Below is a small trained network, with its code and all its weights. Each question gives an input and a class and asks what happens when units are switched off, that is, made to give their printed mean instead of their output.

import numpy as np


def w(rows, s, z=0):
    codes = np.array(rows[::2]) - 128.0
    scale = np.full(codes.shape[1], s)
    scale[-1] = z or s
    return codes * scale


def f(y):
    return y / 2 * (1 + np.tanh(0.7978845608 * (y + 0.044715 * y**3)))


def log_softmax(a):
    a = a - a.max(-1, keepdims=True)
    return a - np.log(np.exp(a).sum(-1, keepdims=True))


def net(x, mask):
    res = np.array(x, float).reshape(1, 2) / 4 @ E
    y = f(res @ A[0][:, :-1].T + A[0][:, -1])
    res = res + np.where(mask, y, B[0][:, -1]) @ B[0][:, :-1]
    return log_softmax(res[-1] @ U[:, :-1].T + U[:, -1])


A, B = {}, {}
E = w([
[178,98,144,25,207,210,139,39],'x0',
[164,218,40,76,91,63,2,139],'x1',
],0.0095)
A[0] = w([
[78,158,167,194,166,226,159,112,214],'n1',
[225,255,89,114,122,102,133,108,69],'n2',
[77,87,195,180,161,143,193,157,83],'n3',
[143,146,106,123,200,200,109,125,255],'n4',
[93,123,135,219,74,46,113,133,159],'n5',
[156,128,133,96,170,117,128,13,75],'n6',
[121,160,181,183,47,74,145,163,83],'n7',
[126,84,150,164,130,195,193,128,74],'n8',
[91,140,158,153,109,118,114,184,127],'n9',
[197,165,182,42,135,184,159,74,74],'n10',
],0.0088,0.0074)
B[0] = w([
[152,116,49,109,80,144,1,148,254],'n1',
[238,52,74,116,66,4,97,136,187],'n2',
[165,74,61,65,58,110,112,186,229],'n3',
[103,192,164,102,161,248,122,107,239],'n4',
[102,241,132,176,145,165,158,166,238],'n5',
[233,75,210,176,224,70,204,207,181],'n6',
[240,161,138,161,162,162,171,171,196],'n7',
[211,104,42,53,80,74,146,101,204],'n8',
[113,163,204,122,209,158,178,149,171],'n9',
[176,87,163,124,175,111,176,247,207],'n10',
],0.0087,0.009)
U = w([
[188,138,201,133,157,162,197,220,61],'0',
[174,105,41,32,48,14,56,132,62],'1',
[71,180,148,99,98,244,9,104,254],'2',
[20,72,156,128,128,94,155,50,44],'3',
],0.011,0.0099)

Each question gives the input, the list of numbers given to net, and the class t.
The units are the neurons (one row each of A and B). Each row of codes is followed by its name. A weight is (code - 128) times the scale printed after its matrix; where a second scale follows, it is the last column's (A, B and U).
mask holds one flag per neuron, in row order. A switched-off neuron (its flag False) gives its mean, the last column of its row in B, instead of its output. The means were averaged over made-up inputs and are rounded, as every weight is.
A unit's drop is (log p(t) with every unit on - log p(t) with that unit switched off) / (log p(t) with every unit on - log p(t) with every unit switched off).
The circuit of an input: a set's keep is (log p(t) with only the set's units on - log p(t) with every unit switched off) / (log p(t) with every unit on - log p(t) with every unit switched off). Starting from all 10 units, units are removed one at a time, each time the one whose removal leaves the highest keep (on an exact tie, the one counted first), for as long as the keep stays at least 0.8.
units of the circuit, in order: the units of the circuit, biggest drop first
unit that matters most: the unit with the biggest drop
k most important neurons: the k neurons with the biggest drops, biggest first
drop of u: that unit's drop, to one decimal
input [-4,2], class 0: units of the circuit, in order : [n1]
input [4,-5], class 1: units of the circuit, in order : [n1, n8]
input [-1,3], class 2: units of the circuit, in order : [n8, n6]
input [-8,8], class 0: 2 most important neurons : [n5, n7]
input [-2,0], class 2: 2 most important neurons : [n6, n10]
input [-4,1], class 0: 3 most important neurons : [n1, n4, n7]
input [2,3], class 2: 3 most important neurons : [n8, n3, n4]
input [-6,-8], class 1: 3 most important neurons : [n3, n1, n8]
input [-2,1], class 2: 2 most important neurons : [n6, n10]
input [-6,6], class 0: drop of n9 : 0.2
input [1,-4], class 1: drop of n3 : 0.1
input [0,2], class 2: drop of n2 : 0.0
input [-6,5], class 0: drop of n1 : 0.1
input [1,-3], class 2: unit that matters most : n2
